Here is a tiny trained network, its code and every weight. The questions are about switching its units off for an input and a target symbol, where a switched-off unit gives its printed mean instead of its output.

import numpy as np


def w(rows, s, z=0):
    codes = np.array(rows[::2]) - 128.0
    scale = np.full(codes.shape[1], s)
    scale[-1] = z or s
    return codes * scale


def softmax(a):
    e = np.exp(a - a.max(-1, keepdims=True))
    return e / e.sum(-1, keepdims=True)


def log_softmax(a):
    a = a - a.max(-1, keepdims=True)
    return a - np.log(np.exp(a).sum(-1, keepdims=True))


def net(x, mask):
    ids = ['ΛΣεζθξτ'.index(c) for c in x.split()]
    T = len(ids)
    res = E[ids] + P[:T]
    u = 0
    for l in range(3):
        r = res
        for j in range(3):
            rows = slice(2 * j, 2 * j + 2)
            q, k, v = (r @ M[l][rows].T for M in (Q, K, V))
            z = softmax(np.where(np.tri(T) > 0, q @ k.T / 2**0.5, -1e9)) @ v
            o = O[l][rows]
            res = res + np.where(mask[u + j], z, o[:, -1]) @ o[:, :-1]
        u += 3
    return log_softmax(res[-1] @ U[:, :-1].T + U[:, -1])


Q, K, V, O = {}, {}, {}, {}
E = w([
[218,126,72,65],'Λ',
[182,163,156,99],'Σ',
[132,140,175,204],'ε',
[90,250,122,112],'ζ',
[80,93,153,80],'θ',
[134,156,117,69],'ξ',
[138,19,212,63],'τ',
],0.018)
P = w([
[80,167,174,98],'0',
[239,29,10,67],'1',
[74,128,130,111],'2',
[233,40,40,119],'3',
[77,116,109,124],'4',
[202,180,190,109],'5',
[67,126,107,115],'6',
[198,178,191,129],'7',
[63,126,112,111],'8',
[189,171,192,144],'9',
[62,121,116,104],'10',
[188,167,188,165],'11',
[60,132,108,103],'12',
[183,162,182,181],'13',
],0.012)
Q[0] = w([
[83,87,171,166],'0.h1',
[201,102,141,79],'0.h1',
[101,8,91,102],'0.h2',
[127,190,135,202],'0.h2',
[53,94,171,167],'0.h3',
[89,152,101,59],'0.h3',
],0.016)
K[0] = w([
[112,83,160,196],'0.h1',
[142,127,143,81],'0.h1',
[9,152,212,109],'0.h2',
[176,77,170,106],'0.h2',
[111,101,121,81],'0.h3',
[59,134,113,117],'0.h3',
],0.016)
V[0] = w([
[147,113,154,255],'0.h1',
[207,177,199,100],'0.h1',
[249,102,134,117],'0.h2',
[140,74,131,150],'0.h2',
[66,54,207,62],'0.h3',
[207,104,155,147],'0.h3',
],0.0097)
O[0] = w([
[109,116,254,111,91],'0.h1',
[144,192,43,112,206],'0.h1',
[129,95,184,144,254],'0.h2',
[119,130,129,164,123],'0.h2',
[117,73,187,123,120],'0.h3',
[163,110,80,33,155],'0.h3',
],0.0078,0.0079)
Q[1] = w([
[254,155,104,101],'1.h1',
[201,35,139,161],'1.h1',
[154,152,111,192],'1.h2',
[84,166,119,123],'1.h2',
[92,164,154,119],'1.h3',
[61,118,153,206],'1.h3',
],0.009)
K[1] = w([
[168,59,8,170],'1.h1',
[203,79,111,104],'1.h1',
[97,176,148,140],'1.h2',
[193,109,61,202],'1.h2',
[133,127,65,254],'1.h3',
[157,59,64,17],'1.h3',
],0.0096)
V[1] = w([
[188,95,155,90],'1.h1',
[98,94,65,129],'1.h1',
[170,81,97,86],'1.h2',
[121,168,243,113],'1.h2',
[173,167,131,134],'1.h3',
[82,152,176,117],'1.h3',
],0.011)
O[1] = w([
[171,180,2,62,192],'1.h1',
[103,207,125,115,254],'1.h1',
[121,140,113,133,194],'1.h2',
[120,106,186,179,61],'1.h2',
[188,134,86,162,224],'1.h3',
[176,127,70,164,5],'1.h3',
],0.0081,0.0043)
Q[2] = w([
[63,69,40,164],'2.h1',
[144,205,138,124],'2.h1',
[138,181,211,96],'2.h2',
[130,147,114,136],'2.h2',
[229,153,149,123],'2.h3',
[253,170,147,155],'2.h3',
],0.012)
K[2] = w([
[95,33,251,191],'2.h1',
[111,137,80,123],'2.h1',
[141,164,190,136],'2.h2',
[124,159,122,160],'2.h2',
[125,131,52,59],'2.h3',
[139,200,40,115],'2.h3',
],0.013)
V[2] = w([
[185,228,132,107],'2.h1',
[62,4,172,187],'2.h1',
[81,203,188,218],'2.h2',
[104,204,1,58],'2.h2',
[209,176,10,35],'2.h3',
[105,60,147,190],'2.h3',
],0.0046)
O[2] = w([
[79,177,144,132,178],'2.h1',
[103,166,130,49,23],'2.h1',
[53,1,113,104,119],'2.h2',
[124,151,218,115,169],'2.h2',
[122,52,89,142,251],'2.h3',
[107,130,149,174,78],'2.h3',
],0.0071,0.018)
U = w([
[122,137,48,113,169],'Λ',
[161,131,113,173,225],'Σ',
[234,117,254,229,198],'ε',
[15,240,116,226,3],'ζ',
[47,126,141,59,102],'θ',
[115,242,173,148,74],'ξ',
[215,101,251,40,36],'τ',
],0.0072,0.0061)

Each question gives the input, a string of symbols that net reads in full, and the target symbol t.
The units are the heads (2 rows each of Q, K, V and O). Each row of codes is followed by its name. A weight is (code - 128) times the scale printed after its matrix; where a second scale follows, it is the last column's (O and U).
mask holds one flag per head, layer by layer. A switched-off head (its flag False) gives its mean, the last column of its rows in O, instead of its output. The means were averaged over made-up inputs and are rounded, as every weight is.
A unit's drop is (log p(t) with every unit on - log p(t) with that unit switched off) / (log p(t) with every unit on - log p(t) with every unit switched off).
The circuit of an input: a set's keep is (log p(t) with only the set's units on - log p(t) with every unit switched off) / (log p(t) with every unit on - log p(t) with every unit switched off). Starting from all 9 units, units are removed one at a time, each time the one whose removal leaves the highest keep (on an exact tie, the one counted first), for as long as the keep stays at least 0.8.
circuit, biggest first: the units of the circuit, biggest drop first
unit that matters most: the unit with the biggest drop
heads that matter: for each layer, one digit per head in row order, 1 if its drop is at least 0.15 and else 0, layers parted by /
drop when u is switched off: that unit's drop, to one decimal
input ε ξ ε ζ ε ε θ Σ, target Λ: heads that matter : 000 / 100 / 010
input ζ Λ ε θ ξ θ ε Λ ζ τ, target Λ: heads that matter : 000 / 100 / 000
input ε ε ζ ε ζ ε ε ζ ζ ζ, target ε: circuit, biggest first : (1.h1)
input ζ ε ξ ε Λ ζ ε ε Λ θ, target Λ: heads that matter : 010 / 011 / 011
input ε Λ ζ Λ ε ε Λ ε θ Λ, target ε: circuit, biggest first : (2.h2; 0.h2; 0.h1)
input τ ε Σ ζ ε ε ε θ, target Λ: circuit, biggest first : (2.h2; 0.h1; 0.h2)
input ε Λ Λ ε ε Λ, target ε: circuit, biggest first : (0.h2; 1.h2)
input ξ ζ ζ ζ ξ, target ξ: heads that matter : 111 / 100 / 011
input ε θ ε θ ε Σ θ ε ζ ξ, target Λ: circuit, biggest first : (2.h2; 0.h1)
input ε ξ θ τ ε ε Σ Λ θ Λ ξ, target ξ: heads that matter : 100 / 000 / 011
input Λ Λ θ Λ Λ Σ ξ ε τ ε, target Σ: heads that matter : 001 / 100 / 011
input ζ Λ τ ε Λ ε Σ Λ ε ζ θ ζ, target ε: heads that matter : 011 / 100 / 100
input ξ τ ε Σ ε ζ, target Λ: heads that matter : 100 / 010 / 011
input Λ τ ε ε ε ε ε ξ Λ ε ζ Σ ζ τ, target Σ: unit that matters most : 1.h3
input ε ζ ε ξ θ, target θ: drop when 1.h2 is switched off : 0.2
input Λ Λ θ ε, target Λ: drop when 0.h3 is switched off : 0.2
input θ τ Λ ε, target Λ: drop when 2.h1 is switched off : 0.2
